Here is a tiny trained network, its code and every weight. The questions are about switching its units off for an input and a class, where a switched-off unit gives its printed mean instead of its output.

import numpy as np


def w(rows, s, z=0):
    codes = np.array(rows[::2]) - 128.0
    scale = np.full(codes.shape[1], s)
    scale[-1] = z or s
    return codes * scale


def norm(h):
    return h / np.sqrt((h * h).mean(-1, keepdims=True) + 1e-5)


def f(y):
    return y / 2 * (1 + np.tanh(0.7978845608 * (y + 0.044715 * y**3)))


def log_softmax(a):
    a = a - a.max(-1, keepdims=True)
    return a - np.log(np.exp(a).sum(-1, keepdims=True))


def net(x, mask):
    res = np.array(x, float).reshape(1, 8) / 4 @ E
    u = 0
    for l in range(4):
        y = f(norm(res) @ A[l][:, :-1].T + A[l][:, -1])
        res = res + np.where(mask[u : u + 9], y, B[l][:, -1]) @ B[l][:, :-1]
        u += 9
    return log_softmax(norm(res)[-1] @ U[:, :-1].T + U[:, -1])


A, B = {}, {}
E = w([
[43,229,178,84,99,114,186],'x0',
[138,137,124,129,135,133,142],'x1',
[132,105,151,121,56,254,130],'x2',
[123,123,131,128,125,125,122],'x3',
[200,186,70,89,50,27,109],'x4',
[119,117,127,129,121,122,117],'x5',
[108,110,129,130,113,118,101],'x6',
[135,136,129,127,133,132,135],'x7',
],0.0095)
A[0] = w([
[218,81,83,41,90,93,115,89],'0.n1',
[147,182,140,88,74,102,152,62],'0.n2',
[75,77,153,102,138,86,169,34],'0.n3',
[119,144,126,174,190,67,117,209],'0.n4',
[151,68,171,103,170,129,140,32],'0.n5',
[191,87,51,179,78,107,128,3],'0.n6',
[58,157,125,137,138,149,207,163],'0.n7',
[255,143,218,167,127,110,153,104],'0.n8',
[161,70,132,206,198,166,115,138],'0.n9',
],0.0092,0.0037)
B[0] = w([
[178,143,204,175,133,117,168,251],'0.n1',
[107,136,122,67,95,104,103,210],'0.n2',
[125,150,136,129,137,135,168,140],'0.n3',
[107,178,109,161,218,109,88,246],'0.n4',
[138,133,114,78,136,123,144,131],'0.n5',
[92,133,170,188,158,170,185,200],'0.n6',
[76,100,138,137,108,111,130,253],'0.n7',
[128,80,142,131,109,106,105,155],'0.n8',
[138,153,143,5,118,134,76,248],'0.n9',
],0.011,0.0046)
A[1] = w([
[170,150,105,88,152,132,128,73],'1.n1',
[138,172,73,156,71,167,90,27],'1.n2',
[156,83,162,119,40,233,195,252],'1.n3',
[119,191,125,136,143,128,116,131],'1.n4',
[115,81,98,136,195,91,132,126],'1.n5',
[96,69,100,160,154,115,124,84],'1.n6',
[81,116,82,80,159,168,3,131],'1.n7',
[229,159,123,254,133,171,112,114],'1.n8',
[15,90,102,168,163,159,182,115],'1.n9',
],0.0098,0.0025)
B[1] = w([
[82,100,99,177,116,151,131,134],'1.n1',
[116,188,208,92,191,117,69,122],'1.n2',
[129,96,105,154,10,145,138,255],'1.n3',
[78,103,115,95,76,62,158,155],'1.n4',
[185,213,144,151,105,166,100,159],'1.n5',
[170,185,193,37,155,116,133,126],'1.n6',
[109,121,81,110,130,173,201,194],'1.n7',
[123,9,161,176,137,92,2,191],'1.n8',
[108,92,220,178,138,123,212,192],'1.n9',
],0.0081,0.008)
A[2] = w([
[113,213,136,135,164,75,164,86],'2.n1',
[126,94,79,61,40,151,68,136],'2.n2',
[2,137,154,64,180,182,180,146],'2.n3',
[110,112,219,156,213,88,108,89],'2.n4',
[124,74,112,103,242,135,96,79],'2.n5',
[130,112,96,72,228,110,110,4],'2.n6',
[145,166,46,86,243,146,127,85],'2.n7',
[135,17,174,167,230,157,130,152],'2.n8',
[157,103,149,74,68,145,93,94],'2.n9',
],0.009,0.0036)
B[2] = w([
[123,48,145,128,150,143,159,186],'2.n1',
[137,146,161,131,182,142,137,205],'2.n2',
[151,144,135,177,147,100,112,254],'2.n3',
[137,147,129,123,191,147,122,186],'2.n4',
[86,212,160,153,66,112,144,163],'2.n5',
[149,144,157,134,71,124,128,154],'2.n6',
[129,141,188,106,10,145,123,179],'2.n7',
[141,187,62,58,112,82,170,198],'2.n8',
[147,160,169,147,146,149,116,171],'2.n9',
],0.012,0.0073)
A[3] = w([
[164,88,92,60,185,246,153,12],'3.n1',
[95,184,147,90,157,162,164,194],'3.n2',
[143,222,124,55,80,207,107,154],'3.n3',
[123,84,142,89,141,67,91,33],'3.n4',
[216,129,97,252,139,115,23,90],'3.n5',
[49,150,118,172,62,149,146,154],'3.n6',
[149,127,67,101,159,23,105,86],'3.n7',
[190,53,140,102,122,204,78,120],'3.n8',
[140,156,130,99,77,66,140,251],'3.n9',
],0.012,0.0027)
B[3] = w([
[45,97,69,163,94,79,161,167],'3.n1',
[175,124,114,161,102,107,76,217],'3.n2',
[155,187,96,148,142,90,104,254],'3.n3',
[89,139,110,107,132,145,182,148],'3.n4',
[156,68,163,57,163,134,58,228],'3.n5',
[193,116,122,71,150,175,120,218],'3.n6',
[83,105,87,76,155,231,197,199],'3.n7',
[77,121,99,183,98,7,155,202],'3.n8',
[132,154,84,155,151,188,101,245],'3.n9',
],0.012,0.0076)
U = w([
[186,236,124,126,104,123,70,253],'0',
[161,67,117,45,251,155,78,151],'1',
[55,96,46,198,58,40,174,103],'2',
[178,23,192,149,77,48,61,66],'3',
[84,143,199,188,230,27,184,115],'4',
[38,155,53,72,164,186,223,43],'5',
[117,87,207,150,64,237,206,71],'6',
],0.019,0.0031)

Each question gives the input, the list of numbers given to net, and the class t.
The units are the neurons (one row each of A and B). Each row of codes is followed by its name. A weight is (code - 128) times the scale printed after its matrix; where a second scale follows, it is the last column's (A, B and U).
mask holds one flag per neuron, layer by layer. A switched-off neuron (its flag False) gives its mean, the last column of its row in B, instead of its output. The means were averaged over made-up inputs and are rounded, as every weight is.
A unit's drop is (log p(t) with every unit on - log p(t) with that unit switched off) / (log p(t) with every unit on - log p(t) with every unit switched off).
The circuit of an input: a set's keep is (log p(t) with only the set's units on - log p(t) with every unit switched off) / (log p(t) with every unit on - log p(t) with every unit switched off). Starting from the 12 units with the biggest drops (on a tie, the unit counted first), units are removed one at a time, each time the one whose removal leaves the highest keep (on an exact tie, the one counted first), for as long as the keep stays at least 0.8.
circuit, biggest first: the units of the circuit, biggest drop first
unit that matters most: the unit with the biggest drop
top k neurons: the k neurons with the biggest drops, biggest first
top k neurons in layer l: the k neurons of layer l with the biggest drops, biggest first
drop when u is switched off: that unit's drop, to one decimal
input [6,-6,1,5,0,1,1,-7], class 6: top 2 neurons : [0.n4; 0.n9]
input [1,-8,8,-6,2,-7,5,-8], class 0: circuit, biggest first : [3.n3]
input [-7,2,0,4,7,-3,1,8], class 1: top 2 neurons : [2.n8; 3.n5]
input [8,6,1,8,-3,-4,-6,-6], class 6: top 2 neurons : [0.n4; 3.n6]
input [-8,-1,7,0,0,3,0,-7], class 2: top 3 neurons : [0.n9; 3.n8; 3.n1]
input [7,7,0,-2,-8,7,8,6], class 4: top 3 neurons : [2.n3; 2.n7; 3.n7]
input [-3,-4,1,6,-2,1,4,5], class 2: top 2 neurons : [0.n4; 3.n1]
input [3,4,0,-8,-7,-8,5,-1], class 4: top 2 neurons : [2.n3; 2.n7]
input [0,-2,-8,-2,-8,-3,-6,2], class 0: top 2 neurons : [0.n9; 2.n7]
input [0,-3,0,6,-3,4,1,-2], class 0: top 2 neurons : [1.n3; 0.n9]
input [-7,-3,-6,2,1,7,7,6], class 1: top 2 neurons in layer 3 : [3.n5; 3.n7]
input [8,-7,3,-6,0,-6,2,-8], class 6: top 3 neurons : [0.n9; 0.n7; 2.n8]
input [0,-7,7,0,2,4,4,0], class 3: top 3 neurons in layer 0 : [0.n9; 0.n2; 0.n7]
input [1,7,-5,-8,4,-8,7,-7], class 5: circuit, biggest first : [3.n7]
input [4,-1,8,-5,1,-3,8,-3], class 0: top 2 neurons in layer 0 : [0.n6; 0.n1]
input [0,-4,2,-3,7,-8,8,-7], class 3: top 3 neurons in layer 0 : [0.n1; 0.n9; 0.n4]
input [-7,4,2,2,-8,6,5,0], class 2: drop when 3.n1 is switched off : 0.2
input [0,0,3,-2,-8,-3,0,2], class 2: drop when 0.n9 is switched off : 0.8
input [-4,0,7,3,-1,-6,2,-1], class 2: drop when 3.n8 is switched off : 0.0
input [-5,8,1,-8,-2,-8,-1,-3], class 2: unit that matters most : 0.n4
